Below are the code and all the weights of a small trained network. Each question names an input and a target symbol and asks about switching units off, where a switched-off unit gives its printed mean instead of its output.

import numpy as np


def w(rows, s, z=0):
    codes = np.array(rows[::2]) - 128.0
    scale = np.full(codes.shape[1], s)
    scale[-1] = z or s
    return codes * scale


def softmax(a):
    e = np.exp(a - a.max(-1, keepdims=True))
    return e / e.sum(-1, keepdims=True)


def log_softmax(a):
    a = a - a.max(-1, keepdims=True)
    return a - np.log(np.exp(a).sum(-1, keepdims=True))


def net(x, mask):
    ids = ['αβγδεζηθλμπφψω'.index(c) for c in x.split()]
    T = len(ids)
    res = E[ids] + P[:T]
    u = 0
    for l in range(2):
        r = res
        for j in range(3):
            rows = slice(2 * j, 2 * j + 2)
            q, k, v = (r @ M[l][rows].T for M in (Q, K, V))
            z = softmax(np.where(np.tri(T) > 0, q @ k.T / 2**0.5, -1e9)) @ v
            o = O[l][rows]
            res = res + np.where(mask[u + j], z, o[:, -1]) @ o[:, :-1]
        u += 3
    return log_softmax(res[-1] @ U[:, :-1].T + U[:, -1])


Q, K, V, O = {}, {}, {}, {}
E = w([
[189,204,133],'α',
[149,120,213],'β',
[79,51,194],'γ',
[174,70,107],'δ',
[58,64,58],'ε',
[250,119,115],'ζ',
[72,101,179],'η',
[124,210,107],'θ',
[68,155,44],'λ',
[183,122,18],'μ',
[19,163,121],'π',
[121,170,131],'φ',
[97,220,216],'ψ',
[91,126,193],'ω',
],0.017)
P = w([
[27,88,6],'0',
[65,42,95],'1',
[73,92,99],'2',
[65,124,121],'3',
[84,134,121],'4',
[69,115,123],'5',
[68,96,126],'6',
[68,99,121],'7',
[51,64,120],'8',
[90,113,131],'9',
],0.0015)
Q[0] = w([
[116,143,54],'0.h0',
[18,246,102],'0.h0',
[105,144,48],'0.h1',
[131,197,23],'0.h1',
[112,78,95],'0.h2',
[132,86,186],'0.h2',
],0.011)
K[0] = w([
[95,81,162],'0.h0',
[60,139,179],'0.h0',
[71,111,107],'0.h1',
[147,202,9],'0.h1',
[157,110,126],'0.h2',
[136,72,120],'0.h2',
],0.013)
V[0] = w([
[123,170,179],'0.h0',
[87,181,137],'0.h0',
[143,150,140],'0.h1',
[115,215,34],'0.h1',
[160,9,156],'0.h2',
[222,76,93],'0.h2',
],0.015)
O[0] = w([
[134,136,164,54],'0.h0',
[118,40,144,41],'0.h0',
[133,118,143,112],'0.h1',
[159,1,201,115],'0.h1',
[100,231,15,224],'0.h2',
[108,153,123,254],'0.h2',
],0.0096,0.0071)
Q[1] = w([
[57,158,122],'1.h0',
[61,139,153],'1.h0',
[75,126,174],'1.h1',
[55,171,166],'1.h1',
[115,9,115],'1.h2',
[123,125,116],'1.h2',
],0.012)
K[1] = w([
[2,170,118],'1.h0',
[50,111,187],'1.h0',
[145,28,160],'1.h1',
[206,109,124],'1.h1',
[238,96,122],'1.h2',
[134,88,186],'1.h2',
],0.0092)
V[1] = w([
[251,98,28],'1.h0',
[38,159,43],'1.h0',
[184,131,159],'1.h1',
[2,146,157],'1.h1',
[67,79,106],'1.h2',
[84,190,178],'1.h2',
],0.0081)
O[1] = w([
[177,44,81,185],'1.h0',
[172,51,175,251],'1.h0',
[214,132,92,90],'1.h1',
[84,203,141,136],'1.h1',
[2,110,182,127],'1.h2',
[75,91,204,148],'1.h2',
],0.0067,0.012)
U = w([
[128,119,166,177],'α',
[99,145,131,8],'β',
[5,100,53,2],'γ',
[47,167,116,119],'δ',
[54,107,150,172],'ε',
[137,219,143,150],'ζ',
[85,161,145,113],'η',
[176,137,189,122],'θ',
[132,90,106,87],'λ',
[82,159,47,168],'μ',
[80,82,142,124],'π',
[129,148,196,168],'φ',
[150,112,193,150],'ψ',
[184,175,122,140],'ω',
],0.014,0.0081)

Each question gives the input, a string of symbols that net reads in full, and the target symbol t.
The units are the heads (2 rows each of Q, K, V and O). Each row of codes is followed by its name. A weight is (code - 128) times the scale printed after its matrix; where a second scale follows, it is the last column's (O and U).
mask holds one flag per head, layer by layer. A switched-off head (its flag False) gives its mean, the last column of its rows in O, instead of its output. The means were averaged over made-up inputs and are rounded, as every weight is.
A unit's drop is (log p(t) with every unit on - log p(t) with that unit switched off) / (log p(t) with every unit on - log p(t) with every unit switched off).
The circuit of an input: a set's keep is (log p(t) with only the set's units on - log p(t) with every unit switched off) / (log p(t) with every unit on - log p(t) with every unit switched off). Starting from all 6 units, units are removed one at a time, each time the one whose removal leaves the highest keep (on an exact tie, the one counted first), for as long as the keep stays at least 0.8.
circuit, biggest first: the units of the circuit, biggest drop first
most important unit: the unit with the biggest drop
heads that matter: for each layer, one digit per head in row order, 1 if its drop is at least 0.15 and else 0, layers parted by /
drop of u: that unit's drop, to one decimal
input δ ε ε δ ζ δ ζ, target μ: most important unit -> 1.h2
input δ λ δ δ λ ψ, target φ: heads that matter -> 101 / 100
input δ φ δ δ β, target ζ: heads that matter -> 010 / 000
input β β δ φ δ δ η, target δ: circuit, biggest first -> (0.h1, 1.h2)
input β ε γ β ζ, target ζ: circuit, biggest first -> (0.h1, 1.h1)
input α δ μ, target λ: heads that matter -> 010 / 000
input μ ε δ π ψ δ μ θ, target ψ: heads that matter -> 001 / 000
input μ π η, target δ: circuit, biggest first -> (1.h0, 0.h1)
input δ δ π, target ε: heads that matter -> 100 / 000
input μ π π μ π μ δ θ α β, target ζ: heads that matter -> 010 / 100
input θ δ ζ δ δ δ δ, target μ: drop of 1.h1 -> 0.0
input δ β γ ζ, target ζ: drop of 0.h1 -> 1.1
input δ δ δ α δ ω ψ, target φ: drop of 0.h0 -> 0.2
